Each row of numbers stands for one node and depends on some of the facts below. Use the named rows to name the rest.

There are 2 kinds of fact about the nodes: π, β.
π: refers to; β: uses
skosun β:plusuk,rostu
vuzon β:mimol
sevibrul β:vofon
stagor β:skodru
sakos π:lebe,kliklol β:datroter,gregrik,setro
mepla β:vanik
kugrer π:stagor β:gregrik
bremum β:rarasis,truplok
stedu π:plusuk β:plastur,drumim,telis
skatil β:vifol
plagi π:stagor β:gamum
zuferu β:gregrik
trabrugro π:stedu β:lale
vigaplem β:trabrugro
destun π:grudruve β:brebupor
plikudrok π:stedu,gruplen β:kugrer
letom π:trasek β:nover,brebupor
kigrabrir π:gekosu
plogipam β:tarul
zifigam β:datroter,kugrer,ratrim,nover,gamum,kedrek,gumi
kibrik π:plikudrok β:brebupor
fonin β:lale
stoklazes β:vanik,nubrem
kotus π:drubo β:grifo,stokofom
skodru β:brebupor
zabrek π:klirer β:vanik,letom
sufles β:duzon,leske
tretri π:ratrim β:vuzon
telis π:gratizi,stolim β:vanik
rimo β:temul
kone π:kugrer
rostu β:skufik
kulel π:begu β:destun
begu π:tretri,lebe,stokofom β:vigaplem
drubo π:stedu,trasek β:kugrer
nubrem π:stagor β:gregrik
nover β:gregrik,brebupor
trasek β:kedrek
kliplok β:stoklazes
mimol π:brufime,ratrim
klagu π:fozak
noplufu π:mepla β:grudruve,kugrer,kaske
fafin β:fozak,kigrabrir
temul π:klodrak
flokul π:rudom β:gonis
grifo β:destun,rudom
plusuk π:lebe
stovoza β:leske
rofil β:vanik
brebupor π:sufles
gonis β:vanik
tarul π:drapaflo,brufime,drimur β:vanik,pora
fovi β:stolim,gonis
setro π:stedu,bremum β:nubrem
vifol π:dreflol,kulel,fuplem β:drosta
pora β:vanik
gamumo π:pluzel,gamum β:nubrem,stokofom
drorak β:kaske
tikle β:vofon
botran β:datroter
skero π:bremum β:drapaflo
drimur π:mimol,lebe,nogriflu β:vanik,setro
vanik π:rarasis,stedu,gafan,vofon,trabrugro
drekledas β:vanik,drosta
stolim π:laki
kufubu π:klodrak,letom β:gonis
dalaflir β:datroter
podu π:drubo β:duzon,drosta
drosta π:sakos β:veka,nubrem
bradim β:grudruve
drumim β:vanik,destun,gonis
fuplem β:kliklol,stagor
laki π:rudom β:leske
doplum π:kaske β:datroter
drapaflo β:temul
tikli π:brazedro,kaske β:pora,zegen
brabrosok β:drosta,doplum
plavi π:zabrek,kibubra β:klagu
duzon π:kliplok β:kibrik,nubrem
rudom π:rarasis,manis,letom β:vanik,gonis
kaske π:flopa,vifol β:pora,kedrek
manis π:flopa β:rabis,trabrugro
flopa β:veka
kibubra π:gekosu β:ratrim
stokofom β:letom,skodru
gedren π:nubrem,stedu,grifo β:vanik
skagur β:plusuk
kliklol π:nogriflu
brelu β:datroter
fozak π:bremum,leske
setrok β:vanik,gregrik
leske β:kibrik
nagror β:plogipam
brufime π:kliklol,nogriflu β:nubrem
gegros β:gedren,brufime,trabrugro
lale β:vanik,destun,rofil
plastur π:zabrek β:kaske
plomo β:gonis
flobir β:temul
ratrim β:vanik,temul,kliklol
gafan β:datroter
mutilok β:zabrek,nubrem,brazedro,flobir
gratizi β:skodru
gruplen β:zegen,gamum
sidren π:gekosu,lale β:nubrem,gekosu,telis
gregrik β:brebupor
lebom π:stokofom β:brufime,rudom,gamum
gamum π:flopa
rarasis β:rofil
klodrak β:nover
skoski π:vifol β:gonis
brazedro β:temul
drogrum β:botran
skozar π:flobir,dreflol β:vanik,ratrim
datroter β:pora
dreflol π:begu β:tikli
nogriflu β:lale
klirer β:nover
sketran β:gamum
gropla β:vanik
rabis β:nover
lebe β:pluzel
gekosu π:pluzel,leske
traklon β:setro,rabis

Named rows:
kliklol: [ -1.6  -4.5 -40.1  16.2  19.6 -33.0 -19.4   3.7   3.9  34.2  -1.5  32.9
 -38.8 -37.8  -5.4  29.2   2.5   5.2   5.6  22.0  16.6  12.9  22.5  -0.5
  17.1  25.4]
sidren: [ 26.2  -2.7  15.6   5.9 -22.5  10.5   0.3   5.7  18.2 -17.2  26.9 -21.5
   1.0   8.0  10.7 -28.1 -10.5   2.6   4.1  11.5  12.8  33.2  28.4 -22.2
  16.4  30.2]
rimo: [ 19.2  11.9 -31.6  24.5  14.3   3.6 -13.2   0.3  -0.6  21.0  27.2  26.0
 -58.4 -39.5  11.9  27.2  -5.1  25.2  14.2   6.6  -3.5  16.0  62.6   2.2
  13.4  17.6]
kigrabrir: [ -2.1  -6.1 -47.4 -18.2  15.2 -37.1  21.6   0.2  22.9  35.7   1.8  15.9
  65.8 -51.3  34.8  17.3   0.3  49.1 -20.5  22.9  -1.7  14.6 -42.7   0.3
 -11.5 -18.3]
plogipam: [  9.7  -3.0 -22.1  -1.8   6.7  -9.2 -14.5  12.2   3.1  14.1  12.5  14.3
 -49.4  14.4  13.6 -30.6   3.3  11.4 -19.8  17.4  18.5  15.3  -4.1 -40.8
  13.2  14.9]
drumim: [ 24.9 -14.2  47.0 -14.1 -13.9   0.2 -12.8   8.6  15.0  -9.3  33.9  13.5
 -32.9  10.8  -0.1 -11.4   1.9   7.2 -13.8  23.5  24.8  27.3  14.4 -26.9
  15.1  29.3]
stoklazes: [  7.2  -6.4 -11.3   4.5  -3.9   2.7  -6.3   8.9  18.3  -6.4  12.1  -0.5
   0.5  -6.0   1.9 -29.0  -2.7  -7.3   1.2  20.3  21.0  25.5   8.1 -17.0
  17.7  32.4]
drapaflo: [  6.8  10.9 -49.3  23.2  21.2 -11.4 -14.5  -0.2  -3.1  30.5  15.5  28.7
 -63.5 -46.8  12.0  28.6   0.4  18.4  13.5   9.1  -5.0  13.7  56.0   7.1
  16.5  24.1]
fovi: [ 39.4 -12.7  53.0 -18.6 -18.9   5.4 -19.3   5.1  -3.6 -16.9  41.3  18.1
  -6.9   4.4  14.5 -31.8   0.9  24.5 -24.5  18.8  10.0  28.0  39.4 -29.6
  14.2  30.0]
nover: [ -5.8 -18.7  29.9  26.7  11.7 -32.2  -7.9   9.4  22.0  13.2 -10.1  16.6
  43.4   8.2  -9.6  37.2  -0.6   3.1   2.0  20.9  35.2  27.3 -40.9  -4.4
  18.1  31.0]
rabis: [ -5.8 -15.1  21.8  21.8   7.5 -27.7  -0.1  10.3  23.0  15.4 -12.1   3.2
  15.1  15.7  -5.0  33.7  -2.4   5.5   5.8  18.6  32.4  24.6 -41.8   1.9
  15.8  21.3]
klirer: [ 11.2 -14.2  51.4  26.3  -0.8  -9.1   4.7   5.8  19.7  -8.2   0.6  -5.0
  28.0  22.3  -8.3  38.6 -11.7  14.7   5.4  17.3  24.5  32.6 -28.8 -13.5
  14.9  20.6]
skodru: [ -0.1 -16.7  38.2  17.1  14.4 -34.8 -12.1   8.8  17.0   7.3 -11.4  23.2
  47.0  -8.5  -8.6  42.8  -2.3   7.4   2.0  24.7  35.1  24.5 -49.2   2.4
  22.5  21.9]
sufles: [ 27.5  -5.6  39.9  20.3  -7.4   0.7   0.0   2.6  15.3 -20.9  10.1 -16.2
  60.7   7.6  -0.4  33.6 -23.3  19.2   6.2  12.9  15.3  34.2 -19.0  -2.0
  20.9  23.8]
veka: [ -6.3   8.7 -73.2   4.4   9.2 -22.8 -16.6   8.2  11.8   5.6 -14.4 -16.1
  70.7 -45.9  27.0 -31.5  -2.5  -8.2   4.9   6.7  14.4  20.6 -43.3   3.4
  26.6  35.4]
vigaplem: [ -2.1 -13.5 -10.5 -12.5 -18.8  -9.0  -4.4  17.1  27.9  29.2  -0.3 -25.2
 -66.8  24.8   5.3  10.8   1.6  15.5   0.1  14.5  28.3  19.6 -21.7  18.6
   8.2  13.4]
kugrer: [ -5.1 -23.0  -2.5  31.3  17.2 -38.6  -6.3   8.3  23.3  29.8 -15.8  16.9
  45.9  -2.2  -2.1  26.2   0.8  -4.0  -7.5   3.7  36.2  30.1 -25.4 -29.7
  12.7  31.2]
bremum: [ 23.2  -0.5   2.1 -16.1 -19.5   4.6  -2.8  10.5  18.4   8.8  30.3 -27.6
 -61.7  21.3  18.0  -7.1  -1.4  28.1  -7.2   8.9  14.8  23.3  15.2 -14.0
   6.9  12.2]
gumi: [ -4.4 -16.7  -2.8  31.9  15.2 -29.8 -13.0   4.5   4.7  33.0 -15.0  24.5
   9.0  27.1   2.8   8.1   3.5   7.8 -12.9   5.9  15.5  13.9  -5.3 -31.6
   1.6  21.3]
drogrum: [ 18.5  18.0 -11.0  28.3  12.0  -1.9  -9.0  10.5 -14.9  -5.6   7.8  -3.0
 -31.4  41.0  17.6 -16.0 -15.5  30.6 -17.6  11.8   5.8  11.7 -25.7 -44.6
  13.8  -1.9]

Which node is each row?
No name comes twice in this set of rows, the named rows included.
[ 16.1  -2.3   1.1  -2.0  -4.2   0.9 -10.8   8.4  -0.7   1.3  28.1   0.6
 -48.4  22.4  15.5 -24.8  -0.5  21.1 -18.5  13.2  11.8  17.6  23.2 -34.8
  11.6  11.9] | nagror
[ 22.7  -7.1  34.1  12.8  -6.9   4.0  -2.0  10.5  20.4 -14.5  27.3  -1.9
 -24.3  17.4  -2.5  -7.0  -6.1   4.1   0.1  20.6  21.5  31.0   8.5 -28.8
  14.3  23.0] | setrok
[ 20.6  -9.2  52.7  16.3 -41.0  11.6  -4.6   0.0  12.6 -16.1   8.9  -9.6
  21.3  39.1   5.8 -36.9   0.1   9.2 -12.0  10.0  -0.5  23.9  38.5  -2.1
  -4.7  32.1] | lebom
[ 35.8   3.4  16.5   6.2  -0.9   8.3 -11.7   4.6  11.3   0.8  37.1  16.3
 -59.5   0.7   4.3 -22.9  -0.9  13.7   1.5  22.5   3.5  22.0  51.7 -26.7
  11.2  23.3] | skozar
[  2.0 -13.0  41.0  18.8   7.9 -31.0  -8.2  10.0  19.7  -5.3  -9.5  14.1
  55.4  -5.1  -9.3  38.6  -5.2   5.5   5.1  23.8  30.7  29.0 -45.1   1.4
  21.4  25.7] | kibrik
[ -3.1  10.6 -66.7  10.8   2.6  -3.7 -11.5   4.2  13.3 -12.7  -6.3 -26.1
  68.4 -34.5  26.0 -33.6 -11.2  -2.4   7.7   2.5   8.2  27.1 -24.2  -7.8
  25.9  32.3] | vifol
[ -9.0   7.8 -58.8  27.3  23.0 -35.0 -13.5  17.9  -8.9  30.4 -12.1  25.8
 -13.5  26.9   4.5 -22.2   4.3  -0.3 -21.8  20.2  24.5   9.1 -47.8 -42.0
  16.8   4.5] | datroter
[ -5.1 -10.0 -43.8  -1.7   6.2 -19.8 -12.8  10.1  16.8  17.0  -4.0   4.4
  25.9 -30.6  11.5 -18.2   1.3  -4.7  -2.1  15.3  24.2  22.1 -19.9  -6.2
  19.5  34.3] | gekosu
[ 24.4 -20.8  44.3  33.8   4.3 -14.7  17.4   4.6  23.6   1.9  27.0 -20.0
 -11.1  32.3  23.3  -1.2  -6.8  21.3 -16.9 -19.3  23.3  35.5  42.8 -43.9
  -3.4  23.0] | noplufu
[ -3.5  -8.3 -46.3 -16.7   0.1 -26.9 -16.1  12.6  15.0  35.5   1.9  -7.9
 -59.3  -3.7  20.1   4.3   1.6  22.8 -11.2   9.4  24.3  15.4 -18.5   4.6
  11.1  13.1] | truplok
[ -4.0 -19.7  -8.0  13.1  22.4 -40.5 -17.5  16.6  22.3  29.9 -14.2  26.4
  56.0 -21.7  -9.9  39.2   3.5  -2.3   0.8  28.0  42.4  18.2 -49.7   6.6
  23.0  33.5] | brebupor
[ 27.6 -12.6  63.8   3.6 -11.8   0.3  -4.7   6.0  14.7 -18.3  22.4  -0.1
   2.3  21.9  -6.7  32.1  -8.9  21.9  -1.0  22.4  20.7  32.6  -3.5 -10.7
  15.0  23.6] | kotus
[  7.9   3.8 -24.0  20.6  15.9  -4.7 -13.7   2.9   6.9  26.6  18.9  28.6
 -54.1 -28.6   0.2   5.3   1.8   2.6   7.9  22.1   7.1  13.2  46.6 -15.4
  14.0  29.5] | ratrim
[ -0.7 -11.1 -32.3 -10.2   6.0 -13.0 -17.8  14.7  14.1  15.7  11.7  19.8
 -33.1 -14.0   8.3 -32.4   4.8  -4.0 -10.9  23.0  27.2  18.5   5.8 -27.1
  17.9  30.3] | telis
[ 24.5 -14.6  61.4  21.9   3.0 -13.7  -2.7   5.3  14.0 -11.7   6.9   4.1
  27.4  11.2  -7.9  42.2 -14.2  22.7   1.7  21.1  23.9  30.3 -28.8  -6.2
  19.9  19.6] | gratizi

Now the same nodes, written a new way:
Named rows:
stagor: [-16.8   2.3  -5.4  -4.6 -14.9 -11.5  -3.2   0.9  -7.4  -8.2  -3.0   5.7
  -7.0  -3.7]
leske: [ -7.3  -0.4 -10.7  -8.8 -14.1   1.6   7.1  -7.6 -10.5   6.1  -0.8   4.3
   0.2  -3.3]
tretri: [ -5.8  -2.0  -5.6   0.3   2.1   0.8   0.7  -4.4 -17.5   3.6   4.8  -1.3
  -1.5  -0.8]
bradim: [  0.4   0.2  -6.1  -1.7   4.5  -0.7   3.4  -5.0 -14.3   0.0  -0.7  -4.8
  -5.0   2.8]
drekledas: [  4.8   6.1  13.9   1.3  -0.8  14.1  -7.3   8.1  10.1   1.5   7.1  -4.8
   5.8 -19.6]
flokul: [ 13.3 -12.4 -31.1  16.9 -18.2  -5.3 -13.2  -8.3  15.0  -2.7   4.5  -5.4
   5.2  -3.1]
kugrer: [  2.6   5.3  -3.6  -5.0  -4.9 -16.2  -8.3  22.8  34.7   8.2  13.7   0.0
  -7.9  14.3]
trasek: [ -1.9   0.0   4.0  -1.3  -3.3  -5.6  -0.9  -3.5 -15.2   3.2  -2.8   8.9
   0.1   5.6]
setrok: [  7.5  -0.4  15.2  -5.3   7.5   7.3  -4.9  19.5  37.1   1.0   8.3  -6.6
  -0.1 -11.6]
gafan: [  3.4  -3.7  -3.4  -7.2  15.8 -27.1   4.3   0.3 -14.7   0.4   5.4   1.2
  24.0   1.0]
noplufu: [  0.1   2.5   0.8   0.7  -4.0  -5.9   2.1  -1.7 -10.1   0.6   0.4  -0.1
   1.0   6.5]
drimur: [ -0.2   5.1  17.6   5.5  -2.5   6.7  -8.3   4.4  28.2   1.6   1.4   5.0
   8.7 -21.0]
rabis: [ -4.8  -3.1 -11.7  -8.5  -1.6  -9.9  -0.1   9.3  -0.3   5.5 -10.3   2.4
  -9.6  -1.9]
kufubu: [ 12.2 -14.2 -24.9  19.7 -19.3  -6.1 -12.5  -5.0   7.8  -2.3   2.3  -8.5
   5.1  -3.1]
flopa: [ 4.1 -0.4  5.9  0.1 -4.1  0.4  0.6 -2.9 -9.5  6.2 -4.2  5.3  0.5  6.8]
duzon: [ -6.4  10.1  -3.9   3.5  -8.8   5.1   6.9   4.6 -13.1  19.2  35.9  -0.5
 -11.6   0.0]
lebom: [  2.5  -0.1 -10.3   1.4   1.1   1.4   5.0  -9.7  -7.1   3.6   6.6  -2.2
  -1.4  -0.5]
nover: [-11.0 -13.0 -10.0 -25.7  -0.5 -17.1   2.0  31.9  52.9  10.4 -11.0 -11.9
 -17.7  17.5]
gamum: [ -0.2   1.1  13.9   1.3   4.0  -2.6  -0.7 -17.3   3.4 -14.8   2.6  -2.5
 -13.9  15.8]
brabrosok: [-3.0  0.9  5.5  8.3 -6.9 -3.6  3.5 -6.6 -7.3 13.7 -2.4  8.9  7.7  5.0]

Name these rows:
No name comes twice in this set of rows, the named rows included.
[-17.6   7.0  10.8  -9.5 -14.7  21.1  -3.4   5.2 -25.0  -2.6 -19.6  -4.4
   9.9 -32.2] | lale
[ 7.7 -1.3  2.6  0.5  0.2 -9.4 -2.1 18.0 15.9 15.4 -2.7  2.1 -5.1 11.7] | zuferu
[  1.6  -5.5  -8.0 -21.8   4.5 -19.4  -3.5  36.7  53.0  16.6  -3.6 -10.8
 -27.1  16.4] | gregrik
[ 21.8   0.9  38.9   2.4  17.6  26.1  -5.3   6.0  43.3  -9.2  -8.3  -9.1
   2.0 -28.1] | vanik
[-22.7   1.0 -11.0 -11.5 -12.5  11.8  15.3  -7.3 -55.4   5.2 -12.9  -1.3
   5.3 -17.8] | trabrugro
[  6.7  -0.1  41.4  -5.2   9.3   6.1  -1.6  12.5  35.6 -13.8  -0.5  -4.4
  25.0 -31.3] | pora
[  3.1   4.2  -0.4  -3.1   3.2 -24.0   1.9   9.0  13.1   2.4  12.7   2.8
   8.8   3.8] | sakos
[  6.9   9.6  -0.8   1.9   2.6   2.1  13.6  18.4  35.4  40.0  51.6  -2.5
 -12.4   9.2] | nubrem

